Each row has a class, written after it.
[206,-106,146,-143,207,14,-141,-429,44,-3,78,129,-22,377,437,113,164,282,26,205,322,-431,-376,-105,-201,-440,508,11,136,213,-117,-67,-413,-13,-200,146,182,-365,-379,402,174,26]
Givut
[-71,-114,12,42,-36,-146,64,69,-35,121,-61,-83,-9,-163,-90,-172,-109,-148,-47,-142,-199,0,208,66,156,180,-221,-117,-36,93,31,77,281,146,34,-11,106,184,258,-280,-7,22]
fizu
[186,-494,292,46,-289,59,183,113,26,-125,-126,-275,-158,-104,66,77,14,-92,-126,-24,-39,123,60,-36,183,273,-530,-38,133,64,182,-44,327,381,-294,118,518,-216,556,-181,163,170]
mez
[-13,-86,22,-57,-142,203,45,-170,-129,-22,1,-75,148,85,-61,171,-5,98,-1,92,178,49,-164,86,-118,-305,122,83,-20,-161,56,-119,-100,-26,108,109,-76,-255,-238,193,8,-31]
vomef
[88,-86,26,76,-17,347,-76,-293,35,-270,123,78,114,345,326,238,124,317,18,273,273,-104,-389,-46,-390,-313,503,108,136,-121,0,-189,-423,-197,-148,150,65,-469,-460,375,49,-35]
Tanu
[-114,225,-44,-70,-186,25,65,65,-110,66,-18,-104,181,-240,-483,34,-1,-137,-4,-63,31,241,117,227,105,-42,-70,89,-261,-223,46,-73,140,20,282,-112,-367,105,-174,-50,-121,-68]
nurat
[-76,379,5,58,-123,32,-14,172,253,-464,-34,-39,58,-140,-232,9,154,73,16,54,-15,277,334,224,3,236,12,173,-148,-167,-101,-36,3,-291,69,-177,-522,170,-343,68,-200,-23]
sofad
[-100,151,-29,-79,-16,-234,0,179,148,152,-88,-17,6,-303,-290,-90,-98,-190,37,-39,-24,63,250,233,267,69,-158,-18,-269,-29,3,-85,231,101,34,-101,-211,424,-95,-148,-128,47]
Tanu
[-89,533,11,-131,93,14,-45,-176,-182,13,37,70,228,-130,-426,-257,30,-15,50,-251,-330,52,365,288,-131,187,299,36,-274,-52,-270,375,200,-262,604,-137,-728,319,-398,-185,-130,-353]
Tanu
[-278,286,-319,-183,230,-162,-80,-68,-190,548,48,202,292,-240,-337,-156,-253,-194,147,-36,47,-227,-66,223,67,-477,437,-54,-332,-112,-91,-68,-57,-70,411,-17,-502,428,-524,41,-175,-174]
Givut
[252,-178,286,225,-184,58,-32,128,587,-802,-58,-107,-294,182,414,203,300,289,-93,262,189,207,91,-56,-32,398,-159,119,213,40,-3,-166,-164,-91,-721,-52,284,-204,-3,189,77,315]
Givut
[-111,351,-151,-95,-172,31,-17,222,125,128,79,6,158,-229,-442,201,25,-93,46,120,326,294,-49,182,141,-291,116,125,-277,-398,102,-330,-109,-53,36,-99,-358,241,-465,194,-154,54]
lalu
[-154,110,-67,-46,-240,144,71,195,-325,346,108,-111,214,-224,-641,103,-115,-276,-18,-232,3,466,-4,67,104,-165,-245,40,-155,-343,253,-121,189,176,379,-69,-146,103,178,-172,-115,-66]
mez
[-80,342,55,-227,-11,-14,61,-178,-197,161,-106,-42,244,-255,-444,-102,-25,-85,73,-77,-106,-14,286,356,61,-82,113,45,-309,-71,-139,169,253,-17,487,-50,-563,237,-360,-91,-66,-233]
lalu
[126,-142,23,-53,100,-76,-47,-230,42,49,16,56,-83,240,335,50,138,91,-18,171,252,-417,-308,-170,20,-236,220,1,39,271,-66,-79,-264,161,-252,91,218,-338,-141,305,122,114]
vomef
[-63,-611,74,-47,-209,-76,184,14,-142,224,-170,-223,36,-188,-8,22,-243,-161,19,-23,8,-119,8,173,244,-120,-439,-157,-49,36,200,-138,404,394,-97,245,403,21,357,-207,32,107]
sofad
[-95,43,-64,-78,-102,63,45,71,-146,213,4,-36,130,-131,-285,68,-139,-152,16,22,86,72,-87,128,62,-196,-10,37,-177,-170,90,-141,59,86,159,21,-139,14,-93,26,-99,-32]
Tanu
[-31,-48,-92,90,142,53,-8,89,-431,288,163,77,-70,117,-59,-142,-81,-217,-79,-336,-309,75,-88,-343,-52,219,-131,-110,190,160,109,265,56,90,204,-67,253,-73,639,-302,22,-113]
sofad
[130,-5,223,-50,-24,26,39,-107,176,-306,-155,-122,-49,-25,98,29,58,158,34,101,2,-21,259,157,8,70,-66,55,18,76,-90,50,104,-58,-93,48,-70,-12,-106,7,69,27]
sofad
[-162,18,-147,-44,15,-143,15,107,-92,283,-18,4,77,-236,-288,-102,-157,-226,10,-135,-90,48,88,82,177,-48,-134,-44,-135,-39,45,-28,142,113,194,-50,-116,251,90,-157,-118,-49]
mez
[-41,182,-99,-104,200,-176,-76,-55,-52,245,43,125,50,-80,-80,-179,-74,-70,40,-79,-109,-185,38,67,47,-75,210,-68,-108,98,-119,125,31,-62,175,-25,-175,225,-172,-76,-38,-109]
Tanu
[-114,67,-246,134,-52,-226,-62,535,188,113,83,31,-189,-172,-179,-22,-73,-311,-61,-164,0,323,31,-165,255,232,-321,-38,26,-66,213,-158,-16,80,-252,-233,219,356,416,-144,-173,155]
desu
[264,153,389,-226,-286,20,106,159,127,-73,-110,-228,-114,-199,-342,123,234,-48,-65,-65,21,377,305,144,224,296,-403,115,-114,-86,53,81,308,199,-32,-89,-29,45,172,-116,91,91]
lalu
[-58,-34,-112,-32,254,-298,-4,127,-155,472,-22,94,-122,-168,-66,-277,-183,-334,2,-236,-222,-137,92,-185,243,117,-176,-176,24,271,21,167,180,244,49,-82,175,291,463,-300,-1,-17]
mez
[312,-79,351,54,-89,189,-2,-97,30,-387,42,-112,-185,299,215,105,301,178,-119,-51,4,128,-11,-209,-143,288,-90,45,241,110,-7,84,-71,45,-240,-52,321,-452,319,3,166,92]
nurat
[260,-132,317,-205,-11,-7,58,-209,55,-33,-141,-89,-102,6,167,26,97,99,-13,40,-11,-172,83,66,52,21,-69,1,7,186,-91,104,147,151,-90,130,123,-151,14,17,176,28]
sofad
[-39,98,-60,125,-284,241,1,329,69,-181,154,-67,18,-30,-283,236,99,-42,-56,16,161,495,-107,-71,-46,57,-124,131,-14,-347,218,-225,-143,-49,-80,-103,-49,-102,54,85,-114,95]
desu
[-126,-123,-152,67,16,26,-41,52,-2,145,75,105,68,-22,54,74,-136,-20,32,148,151,-10,-255,-43,-56,-260,123,-28,-15,-142,98,-189,-145,-13,-47,62,45,37,-74,108,-54,3]
Givut
[-222,255,-213,-136,389,-415,-54,-19,-198,571,-43,185,77,-223,-197,-382,-264,-276,112,-186,-252,-339,251,115,180,-49,144,-168,-186,291,-196,233,206,-16,374,-121,-284,582,-22,-267,-136,-204]
lalu
[-359,-670,-241,136,27,-108,120,-178,-466,442,-106,-58,181,-141,24,-273,-541,-247,-3,-86,-274,-364,-123,71,27,-157,-145,-261,-30,146,128,40,403,257,280,264,297,37,357,-324,-14,-181]
Tanu
[-112,4,-199,10,78,102,-71,-3,-291,323,220,122,93,99,-100,63,-100,-92,-9,-120,69,48,-319,-206,-125,-288,164,-22,55,-102,122,-96,-199,-27,212,26,54,-99,82,64,-60,-102]
sofad
[61,613,-4,-248,254,42,-157,-213,-250,307,182,163,135,130,-283,-70,150,-5,56,-167,16,-75,-65,-40,-155,-214,484,79,-127,15,-172,216,-251,-182,447,-126,-480,17,-405,125,-31,-248]
Tanu
[185,-535,57,163,178,-100,-44,-166,102,-179,-9,54,-301,337,749,-76,35,142,-90,105,-42,-445,-249,-343,-105,172,21,-163,356,398,-68,80,-152,55,-505,151,683,-338,399,42,197,103]
nurat
[-92,-131,-134,79,96,44,-46,-138,27,10,25,126,63,104,210,26,-58,96,51,170,91,-179,-223,-52,-154,-240,274,-6,33,-22,-40,-117,-203,-117,-55,87,-33,-102,-216,176,-50,-48]
mez
[-98,64,-92,9,25,-134,6,16,200,27,-95,7,61,-152,22,27,-126,15,86,221,195,-109,73,168,113,-233,130,19,-143,-36,-14,-222,-50,-47,-136,19,-150,260,-407,113,-62,51]
lalu
[210,-113,396,-28,-362,271,139,-138,133,-524,-178,-316,58,-27,-70,152,175,222,-57,135,31,202,280,301,-58,185,-181,150,-19,-123,5,20,235,0,-54,85,-111,-276,-151,-28,95,38]
Tanu
[164,11,170,-121,-35,-199,5,141,129,98,-64,-64,-180,-111,-58,-28,92,-108,-47,-96,10,60,169,-17,255,199,-245,-24,-65,131,34,32,139,222,-157,-68,127,151,218,-90,43,154]
vomef
[389,-103,641,77,-282,262,112,-89,249,-859,-145,-338,-194,179,167,72,421,329,-161,-81,-213,344,473,50,-96,672,-425,132,257,121,-97,226,236,8,-201,-36,192,-477,355,-130,191,134]
fizu
[27,388,120,-194,-53,50,11,-140,145,-131,-61,-69,178,-55,-221,91,161,143,54,162,198,-52,133,325,3,-241,253,191,-272,-111,-178,-71,-66,-149,170,3,-601,10,-719,287,-41,-8]
fizu
[-47,5,-66,250,-10,-118,-42,262,304,-335,15,0,-159,-20,114,-68,52,5,-46,-20,-113,199,215,-32,85,373,-158,-6,100,39,24,-44,16,-119,-284,-144,97,201,158,-94,-89,141]
fizu
[-150,250,-77,-302,205,-45,-3,-358,-315,515,-31,61,340,-105,-297,-121,-178,-58,135,-85,-21,-342,46,299,-26,-525,383,-31,-282,1,-197,82,65,-36,599,97,-518,155,-519,49,-67,-240]
fizu
[-99,-95,76,-92,-76,-267,110,76,291,-30,-325,-169,46,-417,-159,-91,-133,-85,105,122,22,-74,453,459,362,1,-289,-4,-230,23,-50,-92,394,139,-89,57,-233,467,-218,-117,-63,81]
mez
[-12,266,-113,-185,243,-138,-108,-176,5,327,67,199,49,3,-7,-29,21,-1,95,62,122,-253,-153,6,3,-358,359,-2,-143,100,-110,3,-197,-26,122,-13,-197,102,-379,204,-3,-99]
desu
[-293,-153,-412,222,132,-64,-18,168,-383,491,175,143,64,-57,-118,-149,-335,-339,-31,-201,-184,30,-251,-300,23,-79,-44,-169,88,17,203,-14,1,130,169,-46,256,109,460,-240,-90,-97]
mez
[-33,-90,-77,46,175,-109,-75,-95,-4,116,46,106,-41,96,202,-90,-78,14,3,-19,-30,-191,-109,-152,-58,-113,144,-80,115,157,-31,14,-118,-21,-47,13,142,-22,51,24,-10,-31]
desu
[112,70,227,-95,-52,50,53,-110,-1,-273,-119,-110,24,-47,-100,-82,92,81,-18,-103,-150,92,345,168,-37,228,-84,65,20,13,-99,238,170,-99,190,-31,-208,-15,9,-123,4,-86]
Givut
[148,-36,128,-96,-98,-56,11,51,172,-42,-14,-51,-94,-31,32,140,162,-4,-41,114,216,-12,-62,17,140,-64,-38,37,-50,30,44,-172,-51,159,-270,-8,165,-83,-53,120,76,158]
lalu
[-27,327,-232,151,106,118,-199,280,24,105,351,224,-92,270,-29,216,124,-44,-54,74,285,271,-444,-396,-117,-156,249,129,126,-129,180,-236,-583,-132,-182,-175,110,-155,-33,290,-85,88]
Tanu
[76,-410,236,-94,-248,42,186,-78,-54,77,-209,-227,-14,-142,-8,88,-99,-47,-32,76,-7,4,63,152,117,24,-374,-62,-50,1,102,-29,369,317,-93,158,295,-97,280,-153,122,39]
lalu
[260,157,288,-206,75,-25,-28,-195,-25,39,47,10,-97,175,69,27,254,122,-24,-38,75,-110,-24,-101,-10,-12,78,32,43,193,-133,135,-44,70,-1,-23,72,-213,15,87,164,-12]
lalu
[-209,204,-75,-229,49,-110,32,-180,-167,334,-131,-19,348,-318,-413,-155,-237,-67,164,-27,-21,-154,240,499,106,-380,195,-19,-373,-119,-109,10,297,-43,518,78,-630,451,-542,-84,-107,-193]
vomef
[14,-444,41,255,-146,124,22,41,218,-375,-8,-44,-119,145,440,151,-17,176,-67,226,88,43,-183,-132,-126,50,-104,-28,186,-18,107,-258,-99,-14,-443,132,426,-286,150,110,41,157]
sofad
[-215,-26,-104,30,91,-260,40,-57,-1,61,-166,-20,71,-230,-112,-304,-196,-140,42,-93,-227,-214,329,231,137,119,-65,-102,-150,172,-117,150,328,4,153,-13,-225,382,-54,-234,-82,-109]
desu
[152,417,119,-51,160,10,-92,-217,124,-382,14,93,-12,163,78,-116,288,256,30,-27,-91,-88,231,54,-152,222,366,102,-11,141,-315,301,-128,-317,132,-126,-447,-25,-412,124,2,-113]
vomef
[-213,-116,-380,246,257,10,-164,-36,-62,143,270,311,64,281,414,-2,-216,75,22,127,102,-257,-532,-317,-260,-412,500,-110,110,-32,17,-297,-477,-230,-123,70,177,-123,-201,232,-113,2]
Tanu
[138,-251,48,207,-48,90,-69,98,92,-198,145,14,-226,308,346,179,161,82,-127,53,133,117,-315,-390,-97,80,-99,34,319,49,156,-159,-297,54,-416,-10,554,-406,377,139,85,160]
nurat
[-190,-246,-171,50,-97,35,51,75,-115,263,-16,-14,91,-71,-40,130,-226,-128,31,148,186,6,-255,-1,47,-336,-47,-27,-44,-135,208,-280,-42,167,-86,99,172,9,21,57,-42,27]
lalu
[83,-265,53,85,63,-44,-46,-96,137,-171,-2,-6,-122,172,372,12,42,133,-52,78,52,-203,-98,-134,-43,-2,26,-23,166,190,-45,-61,-121,-33,-245,104,254,-187,40,114,62,90]
sofad
[291,-10,293,92,14,127,-48,-123,292,-573,27,11,-236,361,492,71,336,359,-78,119,-15,-29,10,-200,-221,314,69,53,256,173,-158,129,-204,-153,-352,-6,190,-379,43,152,153,114]
fizu
[23,-93,-35,229,-40,175,-79,80,45,-290,160,50,-78,280,234,140,92,160,-76,47,50,175,-207,-278,-243,48,61,60,274,-93,63,-94,-289,-191,-190,-23,198,-300,132,117,-2,38]
nurat
[-100,49,-34,57,-136,250,25,-131,-83,-201,4,-65,228,-3,-147,84,-55,124,26,89,11,118,14,201,-218,-112,160,65,-77,-263,-28,-37,8,-202,217,44,-310,-64,-308,38,-67,-140]
nurat
[-10,177,-38,-95,-93,-113,-9,328,-13,284,68,6,-61,-192,-368,43,17,-262,-28,-133,67,306,4,-29,247,49,-219,16,-167,-111,155,-87,85,193,23,-143,-42,239,175,-56,-87,109]
vomef
[104,116,128,150,-251,273,-31,-40,445,-721,-5,-82,57,98,162,292,241,368,-7,379,296,174,15,170,-200,-4,254,260,1,-255,-51,-273,-317,-304,-290,13,-246,-246,-668,384,-64,95]
Tanu
[429,273,510,-76,-300,107,52,254,473,-677,-93,-244,-269,-54,-133,153,452,135,-128,-69,13,516,499,100,125,640,-412,181,41,-56,-15,55,147,4,-338,-198,-14,-83,156,-66,74,244]
desu
[272,148,221,202,14,51,-127,122,318,-673,131,17,-309,346,331,27,392,263,-135,-16,-91,233,144,-274,-133,579,-54,112,337,188,-76,168,-237,-225,-360,-214,188,-249,223,32,31,118]
Tanu
[-101,164,-207,167,-39,343,-43,10,-323,-32,298,126,148,220,-160,134,47,-19,-57,-58,84,278,-388,-261,-309,-127,294,104,99,-286,153,-46,-330,-197,223,-92,-91,-317,-1,162,-81,-143]
Givut
[19,101,-86,65,135,62,-113,-158,214,-211,111,162,2,193,274,33,135,208,34,184,172,-151,-202,-108,-208,-158,439,10,31,5,-107,-129,-375,-222,-176,-13,-54,-176,-407,300,-35,20]
desu
[-420,-124,-298,78,0,161,62,-181,-555,313,68,43,384,-88,-297,-118,-403,-145,55,-170,-284,10,-105,139,-241,-285,129,-82,-119,-272,47,22,177,-154,615,99,-308,101,-56,-189,-175,-354]
nurat
[-80,404,-131,50,-35,111,-50,247,-47,-53,159,81,51,-80,-388,26,65,-91,-8,-152,-46,437,89,-21,-31,159,45,90,-63,-272,72,18,-75,-189,208,-220,-328,178,-19,-55,-167,-49]
vomef
[428,-522,305,17,119,-99,-9,-54,205,-227,-85,-23,-520,309,778,-30,193,155,-112,82,-12,-284,-164,-460,50,379,-214,-93,436,514,6,183,-124,253,-642,140,899,-434,640,63,348,253]
vomef
[-128,-73,-256,369,-82,-6,-49,563,195,-186,123,32,-211,13,43,114,-82,-189,-87,28,52,413,-110,-274,72,260,-282,17,183,-154,290,-284,-180,-25,-454,-196,335,131,433,-58,-156,210]
nurat
[-45,211,-27,-56,116,-127,-76,5,54,36,0,66,14,-63,-98,-127,-31,-38,36,-85,-97,-37,164,86,24,56,92,-9,-94,56,-123,68,15,-100,127,-103,-219,222,-131,-76,-111,-63]
Tanu
[-27,-249,-118,-35,16,-83,24,129,-88,388,7,-16,-91,-42,22,97,-131,-227,-20,23,175,-83,-292,-174,199,-227,-167,-76,23,70,235,-196,-65,328,-206,72,427,-44,268,24,53,140]
sofad
[143,133,64,177,-131,19,-65,339,369,-446,92,-20,-226,89,77,156,292,64,-101,73,130,355,43,-145,83,344,-150,101,112,-54,89,-149,-198,-52,-464,-195,175,-42,111,83,-34,238]
lalu
[154,189,178,-30,-93,14,-44,35,356,-491,-28,-58,-67,58,56,105,267,208,-15,148,176,92,136,118,-12,127,38,154,-24,-48,-114,-67,-153,-197,-185,-81,-189,-69,-301,211,-19,116]
Givut
[-27,136,-70,-296,137,-283,-10,-17,-45,594,-47,80,58,-256,-224,-94,-131,-217,91,-33,123,-234,-11,106,267,-314,60,-54,-254,48,-22,-30,84,199,152,15,-132,329,-153,-9,-5,-18]
Givut
[12,-341,76,113,89,-120,29,-71,-35,-116,-89,10,-138,59,364,-199,-95,14,-44,-58,-228,-203,66,-129,-20,209,-105,-150,165,301,-79,99,166,95,-147,56,359,-94,392,-167,94,-8]
lalu
[-42,199,232,-258,-290,-154,136,155,176,-110,-353,-338,89,-480,-634,-26,109,-155,20,23,27,187,673,630,417,231,-488,227,-350,-54,-35,52,519,103,257,-71,-614,374,-171,-110,-136,-32]
sofad
[-54,-13,98,152,-185,143,33,-23,311,-636,-138,-119,100,-141,18,18,36,221,26,121,-94,226,390,339,-140,212,2,65,-51,-200,-109,-78,146,-325,-57,-3,-364,133,-348,-50,-123,-21]
sofad
[-309,172,-343,282,-134,-96,-9,561,93,-19,145,42,5,-182,-316,12,-66,-265,-59,-110,-37,431,27,-47,153,238,-201,62,-22,-275,227,-215,-56,-106,-122,-219,-59,340,155,-108,-271,106]
fizu
[-257,-44,-243,221,-120,120,-3,259,-139,75,168,19,138,-100,-285,21,-185,-159,-12,-74,-64,360,-87,14,-45,-22,-61,-3,-20,-298,222,-175,39,-98,122,-47,-39,137,94,-137,-198,-46]
Tanu
[-109,-293,-96,374,-157,-150,41,435,340,-407,-65,-86,-247,-96,147,-16,-81,-135,-116,40,-50,249,179,-96,153,484,-454,-27,129,-3,146,-221,118,13,-503,-125,328,146,456,-144,-131,227]
nurat
